Each row is followed by the group that its hidden value falls in (each part has its own value, ranges and names)
[ 103 -121  146   88  120  -54  -36  -40  298  -82  285   62 -175  -22
 -103 -207   82   22  -92   20  209    1   -1 -106   46 -139   37  109
   60 -346   62   -8  -88 -149   13 -170 -248   46  131 -217   63  -50
 -130   89   -8 -231   -6   31   50   52 -110   10   -3 -156  -97 -181] | T
[ -47 -154 -100   24  -84   76 -376 -142  174   62  -59   92 -118  -31
 -141 -256   29  240 -157   -1  133  112  230 -127 -100 -303 -222   69
  -35  -32  126  -35 -174 -247  -78 -175  -17 -169  -63   38  177 -101
  -87  150  137 -114   -6 -284 -100  150   92  -39 -127 -171  -32  198] | T
[-248  121  -51   58  340 -159  -97  272  228  -36   69   57   72  -66
   41  284  -70   48  256 -193  128  114   21 -106   60 -257  116 -124
  -84 -205 -281  181  -72 -234   16  -59 -154  139  196   61  248   21
   24  110  -99 -237  -97 -183  160  125 -109  241   62   31 -196   -9] | B
[-140  110  142 -102  -11  -92   12  -91  -30 -141  -21   31  -20  -80
  175    3 -105  413  168  -49   21 -245   62    2 -139   59  -67  174
  147  205  139  -72   80 -162   53   65  171  197 -101  -28  -34  -15
   73  134  115   -9  -34   99 -149  -51 -201   38 -448 -114  179   43] | K
[  60   19 -264  -28 -276 -141  -15  -85  -43 -174 -356  -94 -150  243
    9  189  122  318  -91 -139  -34  467 -111 -184   18 -243   29   63
  -49   57   58   13 -175  113  106  -79  140 -110 -202   11  -24 -266
   26   47  424  162  164 -401  -42  153  -26  -18  214  111   53  102] | K
[  49  -25  -53  216  193 -160  205  -43 -172 -184  135   53 -155  -15
  219  137  126  -29   84 -111  283  335 -142 -115   80  -39  238 -223
  -33   14  -74 -177  -95   70 -155   83   85 -128  217 -423  229  -98
  120  142  -19 -139  -62 -168   82   45 -206  -15 -247   67 -111  -33] | Y
[   8 -102   79  -57 -160 -254  -72  208  112  -69   48  119  138 -187
  -54  -93  -85  265  -75   73  126 -196   24  134 -144  -40 -104  309
  -55 -159  120   53  -15 -166  270    1 -143   -4 -158  223   35   30
   67  -97  -80  -37   45 -104  -92   86  -39  -93  -62  -72   67   45] | Z
[ -54 -225    0 -326   -5  -29  156    3    2    7  225 -102  140  266
  163 -273  116  338  -34 -117 -172 -200  174 -126  -77  -68   31  555
    8 -146  163  -51  190  159  520   -1  -67  116  -77  104   31  -17
  112   91   63  273   83  333   72  -91  132 -184    7  174  169  220] | Y
[-375 -167   16  -36  152   45 -196  190 -161 -251  316  159  274  -89
  -52 -216  -99  -45  -24 -263  -16  -34    6   18  -87 -138   -7  164
  278 -129  -43   25  -44  -20  489 -264 -345  151  -50 -175  134  131
  325   10 -275    1   63  -58   46  -68  -44  -85 -110 -199  105  240] | B
[-133 -187  107   62  184 -199  122  -24  290  114  194  309  236 -207
  -38 -100  -39   80  287  -88   48 -144 -106  188  -26  -76  107    4
  141  -65  140 -177  102   62   46  177 -316   41  206 -473  155 -153
  -11  -81 -254  113  -77  -12  219 -190   92  -41  -44   41  -10  145] | J
[ 136 -190  -97  -57 -144   99  161 -170  -32   -1  146 -286  -51  205
   62   28   36  187   20 -105  -87  337   53  -17    3  -74  151  355
  160   90   25 -235   75  -76  160   48  -57    2 -105  -94 -167 -127
 -188   73  171  357   49  176  146 -165   37  -78  198  189   -3  265] | J
[ -51  119    0   54  122 -443   30  -21  322   13  -51   89  -29 -266
  -47  210 -221  -26  193  193  360   64 -268  241  -80  -25  116  -81
 -166  -32  -68 -106  -39 -165 -140   40  -93   88  101 -240  -23 -140
 -178  -19  -57 -245   18 -247  -56  181 -199  -16 -129 -145  199  -15] | G
[-223  102  -59  119  -41 -196  -44  217  -84   15  236    9   56 -246
  -26  142 -320  -72   10  146  228  -76 -115  174  -21   72  103  111
    0  -17  -88 -126   18 -336  126  245   94   68  -52  363  -41  280
  -87 -132   54 -203  -41  -99  107   76 -179  -31 -204  290  -11  198] | Y
[ -97  -74  -21  -45 -132 -204  -60    4  294  -25   72  337  -37   17
 -222 -170  -10  196 -131   26  -44 -162  -92  -94 -113 -171  -56  253
  -50 -396  286  185  -82  228  203   71 -324  -22   46  -24   90    5
   99 -258 -152  -48  160 -161 -107   47   60  -89  158   25   87  -55] | J
[ 146   87  -35 -147    5 -100  -72 -329  -28   42  117 -256 -163  131
  107 -114  -50  -88   50  111  301   98   39 -159  -79   18   93  160
  -17   -7  -45 -291   94   14  -15  -24   -1 -155  -40 -176   36  -63
 -113   -1  118 -121  209  399 -165  -83 -194  -32 -126  -78  -63  130] | Y
[ 170 -134   78  341  -81   62 -162 -455  134   55  405   51 -312  -84
 -220 -280   56  -83  -77  185   71  -37  163   86  -21  -63 -236   64
   41  -74   86  -31 -122   13 -175  -14 -326 -248   66 -212  110  -94
   65 -113 -213  -39  138  169  -28   25  112  -32  -90  -30  -81   10] | T
[-226 -100 -113   17  -42  -91 -174 -138  361  221  253  219   95   52
    9 -321 -189  296  142 -212  160 -154  265  -52  -96 -125   52  254
  -74 -176  456   46   49  140  225   77 -144  128   58 -329  164 -175
   13  157  -67  -98   40   92  192 -239  250 -174 -112 -235  154   12] | N
[ -43  126   13  -84   -3 -182  -30   99  -45 -455 -326   44  -12  -33
  207   -1   96  226   48 -281  175  294  -44 -117  -70 -343  181    2
  115  -29  185  125  -25  123   58 -239  180    0  -87 -342   13  -83
  134  129  193 -252  116  -88 -196  -12   47  -18  -59 -379   87 -166] | T
[  91  153   39  148  138 -477   24 -342   93  -50  -75   73  -69   95
  280  -31  120  -35   82 -143  327   76  -22 -195   11 -107  279 -191
 -273  -23  158 -141   59  394 -240   27  175 -165   65 -449  496 -138
  330  171  -22 -300 -162  -70  -79   23   56 -139 -198 -179    4  -74] | G
[ 126   21   65 -149   -3 -241   88  -53  283   -9  119   40 -140  -26
 -135  157 -110  223   13  389   81  -92 -174  116   61  157 -176 -249
 -199  -44  -79  -39 -135   -4  -76  237 -184 -145    1 -102   93 -256
  -90 -232  -13  -11  146   92 -225   90 -290   80   28  243 -141  117] | B
[   5 -180 -216  253 -145  130  -57   -5   38 -114  278   33 -175   93
 -239   68  -47    4  -92  -50 -203  442  108  -64  105  -88  -64  -29
   45  125  -34   93 -237 -210   -5  -53 -129   82 -151 -201  -62   19
   83   79   17   39  -28 -283  115 -157  -10  106  267   51 -125   67] | T
[  71   46  127   51 -115 -262  137  -19  111 -270   24   75  -20  -79
 -140  -29  -12   -9  155  289  -80  -40 -122  -32   68  -96  -34 -207
   68    6 -164 -143   34 -141  -58 -175 -174  -25   93 -341   -9  117
   -6   75  -50  -22  185    5  172   17 -147   32   83   17  -96    7] | Z
[  30  222  263  255 -238 -351  -27   20  107 -330  175  159  -39 -251
  -95 -187  -76   19    2  183  -59 -164  -89  124   -7 -123  -83 -296
  -72   -9  238   16  -73  192  -11  -23  -60 -111  -32 -231  244   61
  356 -100 -107 -300   48   25   76  -98   18  -72 -199 -103 -115 -111] | Y
[-196  257  -66  -64  101 -202  -73   18 -122 -154   53 -111   67   64
    2   33 -203  -61  146   97 -192   92   56  -84 -233   77    2 -146
  -59  227 -252   18  -95  207  295  103   38  -20 -142  106  148   44
  285    1 -233 -219   10  168  -59  141 -308  126 -157  123   30  180] | Z
[  49   16   65   51 -164  -27  -68 -698  -38  -26   79  -61 -295  253
  141 -292  272   74   93 -150  149   78   78 -232  -23 -117   53  156
  119    7  160 -314  -18  121 -117 -162   32 -201   25 -388  205 -102
  118  203  221  169   98  158  -26 -148  -63 -167 -219 -174  -80   46] | Z
[ -58 -195  -48  -36  243  177  119   78 -155  -38  135  -27  232   26
   -5   42 -281    0  -87  -27 -297 -111  120 -114   56   39  147  105
  314   -7  -27 -124  242  -45  179  -18 -368  245 -136 -220 -183  -78
   94 -163  -58  324  161  141   61 -100   92   12  153  131  178  316] | N
[-232  -27   35   62  195  161 -170   88   11   95   98  150   40 -180
 -109  324 -349   13  -12   14  153 -127  -83   48  -34  211   42   67
  170 -138 -116  -87   54 -480 -180  219 -291  -16  109  274 -189    5
  -95 -421   73  111  102 -117 -242   81   -5  115   74  517  -87  212] | G
[-337   33  -34  -98   34 -175 -168   46  304   16   58  223  193   31
   24 -110 -157  381  358 -293   99 -254  137 -128  -18 -104  101  255
   54  -84  213   21  108   12  308   49 -122  290   49 -238   62  -45
   -7  167   34  -31   79   81  249 -254  -15   80 -113 -180   84  -32] | G
[ -74    7   25   76  184  250  126 -140   93  -41  212   35 -186 -118
 -153  404 -179 -108  202  148   40  325 -324  161   33  -81  213   72
  197   46    0  -37  140 -226 -470  191 -442  -16  248 -207 -299  208
 -155 -187 -116  103  239 -280 -189  -41  187  228  390  509 -167  152] | E
[-170 -218  -61  -93    8 -111   99  -83  123  -11   75  184  104  -29
   27 -206   37  276  253  -94  140 -111   71    1  -45   -2  110  394
  121  126  236 -185  135  -69  224   76    9  148  -38 -363 -138  -13
  -50  257    6   86  120  -74  136 -133   31  -11  -98  -61  195   26] | J
[  32  -51  116  139  -71 -174 -161  -64    3 -170  -45  295   33 -193
 -109 -294   79  -43 -148  -12   14 -118  -68  -84  -43 -259  -59 -115
  254 -306   83  -68  -90  170   40 -182 -260 -185  -34 -267  261   -1
  156 -191  -77  -95   93  -63   -4   51  -53 -118 -114 -281  -89   36] | K
[  49  -97  -69   58  -62   35 -107 -328  -99  -78  106  122 -275   69
  -95 -263  206   72 -138  117  -96  -10   72 -139  -40 -106 -203   -4
  123    7  -12  -87  -91  293  -38  163   78 -295   26  -86  183   64
    7  -85   23  -95   91  208 -106   83   -5  -13 -205  201  -63  204] | J
[ 115  208   61  224   34 -188 -347 -462  131 -154  -25  -65 -333   74
  -59 -164  144  -25   13   69    0   62  159 -331  -68 -171 -218 -206
 -159  159 -179 -114 -121  100 -341 -195  155 -200   42 -133  393   40
  166  243   -8 -406 -161  128  -66  168 -147  148 -334 -176  -75   24] | N
[   8  261  132  -17   23 -197   74  -60  147   -4  133 -171 -198   -9
  114  280  -24   67  246   71  230   20 -195    3  124   -9   91  -63
  -84 -156 -162 -116  -64 -284 -156  -91 -125   31  118    8   29 -160
   -5   29  226  -24  187  -83   14  105 -317   91  -12  121 -207 -125] | T
[-232 -172 -116 -110   36   -6   71  238  -65  194  287  170  166 -129
   13  -18 -120   56   48  108  221    8   47  166  -70   76  -29  -34
   22  -47   44   -3 -111 -281  273  346  -15 -191  -98  215  169   14
   30 -179  -27   15   35 -117  -75  -67  -83   -9  -24  372 -354  285] | B
[-108  247  -58   52   -5 -316 -124 -124  -30  -71 -102  234   53   76
   87 -129 -128  185  145   36   29 -334  129 -297 -107   36   15 -130
 -194  -61  150   25  136  499   86  197  -25 -166   86 -126  343   36
  358   -8  -99 -213  206  180   26   26   24    3 -282   85   -6   -3] | T
[-102   33  -10  153   89  254 -163   -4  144  259  368   82   53 -189
 -260 -134 -438  -58   75  263 -150 -278  262  -23 -130   98  -10  122
  192  -68   70  -51  209 -196  -44  305 -417   22   14  160  -84  309
 -131  -97 -271 -133  101  237  140 -109   91  199   24  278 -250  204] | K
[-187  142  -13   64  181  -97  -54 -291   79   78  -97  197 -188  -79
  -81  106   90 -304  294  -35  142  423 -350   86  -59 -342  253   54
  216   87  -33   30 -108 -210 -449   54  -69  -25   74  -63   32  382
  -46  -79   49  -98 -214 -509 -177  -12 -172  180   53   28 -259   10] | G
[-170  -96 -151   85   34  203 -272  305  233 -113   88  128    4    2
 -109   46 -198  410  -49 -213   36  122  404  -33  -68  -57  -19   91
  -31  -98  207  408 -111 -144  297   54 -100  183 -172   59  -64 -127
  -22  240  101 -268  107 -199  -46  -40  273  186  170  -67  -63 -111] | T
[ -31  105 -130   12  -95 -263  -19 -117  178   37  230    2  -42  115
  -92 -207   25  -30  -79  112 -254 -175  123 -131   49 -117 -117   54
 -303 -144   18   40   85  271   36   12  -37  -80  -41   33  337  257
  329   72 -167 -166  -60  222  105  -56  133 -109   55   88  -85  182] | J
[ -86  205   49  118  119 -235 -183 -221  -30 -100   -7  -15 -131  118
   83  -92    5  -81  159 -103  319   88  -86 -253   15  -39  145  -49
 -102 -126  -60 -107 -174   -5  -53 -257 -144 -132  156 -148  146 -197
  267   23   93  -90  140 -101   46  216 -332  -21 -232  -85  -17 -220] | G
[ -68  -12   63 -272   14 -254   60  143  141 -262 -145   -7  124  -43
   86   29   47  328  151  -86  169  109 -219   14   -1 -288  137  121
  107  -25   80  -99   25   45  258  -99  -30   95  -51 -249    5 -134
 -119   99  130  -23  148 -123   13   28 -131   25    8 -139   90   93] | B
[  -3 -204   13    4 -120  -71  -87  293 -192 -393   70   74  203  -95
 -107  -70  -96  245 -212  -51  -30   61  -86   -3 -110  -84 -177  -13
  144  -56   15  -41 -112  171  503  -74 -280 -146  -37 -120   60 -276
  178 -290 -154  101  264   19   -9   72  -41  -82  -51   92  135  263] | G
[ -12  146 -198  328  -79 -122 -313 -309   44 -142  130  -57 -287  178
 -175  -77   55   -9   71  -59    0  148  171 -382   65  -36 -148   43
 -203  119 -183  -23 -167   -6  -81 -133  -12  -90  -25  -32  219  162
  246  268  -43 -190  -52   17  212   31 -272  225 -158  -72 -150  -43] | E
[ 191  125 -177  394 -370 -193  -73 -320  296  -79  133 -110 -407   67
 -322  137  165  -95  -38   20   50  426  -54  -54  132 -133 -116   40
 -229 -110  -81   64 -274 -137 -266 -115 -190 -289  -72  -57  100   23
  160   35 -115  -64   32 -224   52   21  -86  102  431   -7 -368 -138] | Y
[ 130  234 -111  215   30 -257  -46 -337  -60 -111 -207  -31 -303  114
   74  196   78 -211  -31  -81  324  292 -115 -218  -47 -130  197  -19
  -43 -308 -175   65  -84   19 -220 -203 -129 -146   46 -114  168   36
  102   13   72 -142   77 -161 -199  184 -232  -29   12 -280 -113 -172] | T
[-253  -86 -113 -326  -22   22 -247 -131  249  229   54  189  168   25
 -151 -345 -107  250  219  136  -76 -340  201    6 -117  -26 -116  225
   90  -22  123  -97  169  190  276  169 -178  -56 -100  -61   17   60
 -124  101   12  -19  341  190   26  -41  199   31   58  159  -13  315] | B
[ -89   94  168 -174  194 -145  -61 -520  -22   90 -284   23  -75    3
  194    1  256   37  376  -95  297  -55 -167   11  -19 -163  202  191
  310   -2 -125 -280   60  -48 -231    6  -59 -206   16  -60   81  -43
  -82  -59  197  246  106  -12 -200  173 -221   65 -146   16 -128  102] | G
[-146  -35  -31  -86 -329 -338   28  -79  -53  -57  -30  158   91 -104
  -41 -108   81   59   47  101   62  -13 -168   97 -139   55 -193  -29
   35  103  -19 -251 -154 -131  205  -39  146 -221 -215  -42  155  -40
  228  -45   72   79   72 -233  -99   25 -216 -172  -88   69  -56  237] | K
[-159  126  -11  131   56 -257  -94  -42   -4 -136 -106  187  -60 -135
   25    2  -80   55   92 -218  325  197 -355   60  -49 -197  224  129
  243 -118  117    9 -144   27  -20   33    2   77   84 -126    1   58
  -91  -75   58 -200 -166 -247   34  115 -335  -61 -310 -207  130 -109] | E
[-265   12 -204 -114  -52 -100 -308  111    7 -129  -70   48  218  119
  -39 -158 -185  127  162 -274   73  265  -64 -192  -41 -152  179  202
   38   58   86 -120  -13   62  262 -216 -103   90  -58 -212  -41   42
   92  215  122  -64  100 -208  227  -67  -63  -42   23 -102  120  120] | N
[   9  326    2  148 -222 -259   -7 -539   45  255  -83 -137 -202  -36
   43   75  118 -220  320   68  186  -72 -108  -35  162 -180  164    9
  257 -122 -187 -381   76 -116 -300  -11    9 -219  -50  -34   90   31
 -104  -18  231   62  268  -13  187  116 -156    4  128   83 -305   50] | Z
[  78  -19  -77   95  -42  196   40  -74   80 -170    4  -51 -382   29
 -122  267   76  140  -85   46  -44  317   20   52   74 -163  -38  -28
  161 -230 -159  225 -197 -233 -121  -65 -205  -30    1   -6 -190  -98
 -220  -33  202   75  252 -117 -166  142  -16  111  279   63 -164  -60] | Y
[ 131   76   64 -267   99 -182   65  231  238  -16  -59   19   52  -88
 -116   26 -224  120 -103  341  -90  -55 -155   74 -220   37   56   -4
  -41 -133   98   47   70  281  194  277 -171    0 -106   87 -102 -128
 -167 -267    2 -288  186   85 -278  156  -31   88  139  253   46   79] | Y
[-162  -97  -24  -37   16   -5 -131  -40  121   67  120  126  -68  -97
  -50   52 -114  102  -31  -57  229  100 -101  211  -62  -28   65  187
  160   35  170  -18  -61 -210   60  169   71  166 -163   11  -89   -9
 -192  -33  271 -135  -58 -292 -221  -71   15    0  -56   44   58  139] | G
[-112   55  -69  -59 -137  111   26  -15  138  108  120  -33  -16  -49
   96  -37 -137  289   72 -164  148 -115  -26 -105   -3 -144  177  331
  176 -323  381 -245  242  -13  140  -18 -204  122   85 -207 -139 -164
 -161  111  317   65  422  -17  194 -171  193 -105   15   21   13   68] | K
[-165  135  234 -175  170 -126   98  252   16 -353  -60  140   78 -256
  -44  -88  -22   30  154  170  -47   14 -306  230    3 -400  155 -184
  364  -82    1  101  -20   40  157   -1 -140   93   20 -108   -6  248
 -156  -99   57 -172   78  -38   28   39 -193  104 -129  -64 -151   66] | Y
[  94  291 -125  105 -129 -208   70   24 -170 -119  -30    0 -298  -19
   87   44  -26   31  -19   97   66  131  -34 -233 -136 -177   -4   -4
   50 -211  -24  194 -174  122   31    4   65  -45  -16   65   78   54
   97  -57  -30 -362  198  -34  -82  218 -400   51 -223 -189  -36 -267] | N
[-147  220  115  -69   65  -72 -168  -56  -99 -137  263 -104   57   42
  161  -57 -142   57  265  -76  149 -291  109 -283  -14  163  102  124
   28   40  -11 -275  218   96  195   30  -54   13    4 -115   86   43
  246   54   56 -167  337  415   63 -184 -125  168 -216  151 -114   29] | T
[-216  200  -76   -9  104 -218 -177   25   93 -248 -113  291   66  -65
 -177  -50 -133   -8  107   83    9 -131 -194 -109  -73  -91  -16 -282
  -19 -253  -96   12   59  399  144   25 -334 -144  238 -272  223  135
   77 -104  -90 -194  278  130   60    6  -62   55 -113   48 -115  163] | G
[ -52   51  -28  278  133   41 -221 -286 -115  -91  191  156 -155   94
 -194  -39  -96 -154  -90  -34 -259 -126   -3 -221   -5  -29  -77  -19
  250 -219 -251   65  -22  263  -39  -43 -440   44  141  -97  155  187
  179 -169 -247   -1   36  151   59  115 -148   50 -102   39   49  118] | K
[ 109 -107  -77   33   -8  100   94 -284    9  -89  352  -54 -276  169
    4  -52  122  173  -90  126  -65  -95  190 -117   80   46 -213   -9
  -78   -1   40  -24   99  207   44  188    1 -130   39 -207  168  -40
   56   33   83   12  204  454  -79 -198  174   55  -70  275 -143  224] | K
[-150 -221  -94   21  119  115 -185  -55  110  -42   80  298  -67  -66
  -75 -345   78  160   37  -94  258  182  155  -19 -194 -268 -125   30
   83  -81  191  118 -128 -117   57  -59  -91 -137  201 -285  185   22
 -106  185  -49 -194  -31  -89  -72  -89   89  -26 -278 -235 -117   74] | Z
[  95   50 -163 -100  -11  -18  125 -321   39  -69   84 -428 -147  311
  -55   45  -37   -8   24  152 -203  284  -60  -41  108 -114   20   93
 -135  191 -148 -196  151   38  -30 -163 -104   15   19 -160 -104  -34
  -40  184  164  239  114  215  125  -18   62  -63  169  225   98  372] | J
[-177   11 -120   -1 -123  -13  -34 -142 -132  -37   76  150   21  -29
   23 -385  108  133  169  -28   55 -127  247  -50 -123  -62  -77  141
  158  -19  174   35  -19  146  331   58  -16 -217 -169  -97  160  123
  242  180  -93  -34  241  156   73  -80  -45    0 -205 -136 -225   27] | K
[ 166  209  223 -236  242 -214  221 -208 -156 -224   85 -278 -114  133
  223  -14  -44    0  197  384   96 -108 -133  -54   -5  134  146 -123
  -45   93 -201 -206  141  249   42   90  -50 -130   92 -126    7  -54
    5  -67   73  -15  268  596  -96  147 -347   50 -291  258  -11   62] | B
[-162  276  -60   33   21 -153  -41 -167 -233  -31   55   -9 -185   99
  216  232   89 -137  -41 -147  -27   23  -65 -320  -89  -55  156   94
  -19 -166 -138  -58  -17  139  -66   33  119  -36 -115  238  299  227
  430  -51   58 -163   46 -219 -255  141 -165   29  -54  159  -99   64] | B
[  74  118 -122   85  -25 -360   31  -63  -27  134  224   65 -139  -48
   42   41   66 -271  -30   96  256  140  -97  -12  -61  -52  -47 -140
 -248 -296 -129   70 -232   82  -36   66 -130 -325   -4   21  451  -26
  331 -271 -231 -210   33  -51 -204   46 -288  -78  -40  -55 -334   -6] | Z
[ -11 -152   99   10 -100   81  -60 -336  105    6  380  -66 -131  -21
    7 -153   60  208   99   21  190 -112   87   78  -81   79 -117  205
  101   -5   76 -345   70   15  138  123 -112 -180  117 -229   44 -205
 -138   39   29   95  261  370   25 -124  108  -68 -160  210  -29  251] | Z
[-138  115  -82  159   23 -190  -17 -117   16  -40  268   98 -114  -54
  -62  -13  -94  -46  -68  122   82 -186   58  -90 -160   -9 -159 -138
  -23 -279 -120   60  -71  271  261  180 -120 -176  140  -12  326  -62
  125 -186 -337 -276  197  278  -34  180  -88  -33 -172  119    2  140] | K
[  48  -48    0   90  207   18   27   72 -326 -370   -3  -49 -128  -23
    3  -47  208  -56 -223   -5  -81  147   28 -192  -24  -69    5  -27
  189  -70 -283   10 -195   50  204  -86  -46 -145 -168  112  116   63
  220  -24  -82  -72    6  -14 -115  308 -373  140 -170   -3 -120   45] | J
[-137  -50  -37 -217  142 -162  179  -75  367  -79  155  138  -60  195
   67 -178  145  301  112  -85 -123   71  -75   47  -67 -266   23  116
 -291  -86  390  209   69  455  158   59  -45  115  218 -363  178 -104
  152  160   64  -57  -14   70  -26 -201  350 -117  -27   78  149   47] | Z
[  -6   89  215 -105  -66   46  159   -1   58  -25  156  -93   29 -106
  143  -93  -83  240   63   85 -118 -157  142    7  -54 -201   93  119
  183   20  292  -67  183 -167   -2   98    4   66 -163   52   64  141
   36   53   52   12   -7  141  -24 -194   77   23  -60    9 -207  131] | K
[  74  194  111  -42  138  -98  -82 -126   75   75 -107 -220 -201   -6
  201  100  169  -48   84  -59  283  195   41 -244   60 -319  225   97
  -22  -51  -45 -145  -36 -398 -366 -122  179 -117 -106  234  166   28
   -4   67  303 -195  -87 -230 -180  141 -164  183   15  -21 -343  -75] | J
[ -98 -111   33  161 -100  217   56 -222  148   93  305  124  -60 -103
  -49  -38   -2   36  223 -138   65 -161  149  -56   97  -59   88  325
  374 -178  217 -158  248 -289 -115   25 -277   30   66 -330 -195   76
  -64  -20   49  175  348  142  137 -354  325   85  286  129 -219  -23] | E
[ -33   37   32  -18  -97 -277  -18 -311   69 -166  137  -40 -298  213
  -13   20  268   12   31  -36  143  152 -223 -170  116 -103  -65  149
 -167   -5 -109 -110 -203 -151 -104 -177   72  -77   46  -29  158   42
  202  -14  181   68  -51 -131 -111   23 -316   -8  -47   95  -62  -13] | Y
[-140  120   50   57  -72 -211  110 -126   45   -6  329  147 -255  -62
   60  -31  150  -52  101   24   57  -59 -222    3   56 -251    6  123
   12 -402   -5   59 -151   42  -88   -8 -144  -79  235    6  186  168
  163 -218  -73  -33  125   13   50   66 -182 -130 -115   85 -100 -108] | B
[ -76  131  -54  118  198 -300  -24   87  295  196  108   23   57  -31
   46  442  -96  -93  326 -231  338  162 -159  -69   33   37  269  181
 -160 -257 -217   16   18 -290 -179   96 -258   20  163  110  110    4
   65  -88 -154 -111 -103 -220   35   39 -142  199  328  221 -266 -135] | K
[  94   73  222 -156   76 -273  112   64  -49 -323  -55 -143  -88  -70
  168   85   16  231 -159  109  138  -66 -129  151  -77  -65  -16  125
   19  -66  -67  104  -57 -160  176  -62  130  131 -207  257   50   35
  -18  -46  178  -76 -177  128 -309  170 -346  -58 -343 -192  124   43] | K
[ -32  124  -92 -260    2 -138  141   23   87 -138  -90 -119   28   64
  153 -169   65  425  -32  -36  -23 -197  128 -102  -28 -254  -63    6
   -5 -217  187   33  150  461  384   55   49 -102   -8 -174  219 -268
   20  114    8 -121  297  430    6   61  107  -96 -126  -95   49  184] | J
[  55   10  -82  265  -90 -120   49    4   26 -211 -247  211  -92  -84
  -43  -37  116  120   16  -37 -151  212  124 -126   22 -234   53 -147
   47  123  192  134 -101   10 -143  -73  104  -29 -199 -249   20  -13
  240  175  134 -119   14 -438   50   42  124  114   76 -137  -79 -197] | B
[-203   23  -91   14  301   62  -66   53   60  -10   75   54  173    6
    7   39 -268  153   86 -139  -22 -155  121  -45  -39   29  138  118
   97 -137   26   80  231  152  171  172 -281   99   94  -40   14   32
   24    7 -156  -21   51  256   85    0  159   63  -20  165   54  194] | N
[  -5  -36  -22  -53  292 -186 -145 -229   97    4 -179   77   20  193
  212 -190  177  151  164 -210  257   58  284 -411  -90 -216  162   94
 -164   77  114  -32   78  124  -83  -22  136 -142   43 -197  360  -79
  179  235   -3 -187 -120    8 -107   30   78  114 -159 -128  -56  -27] | Z
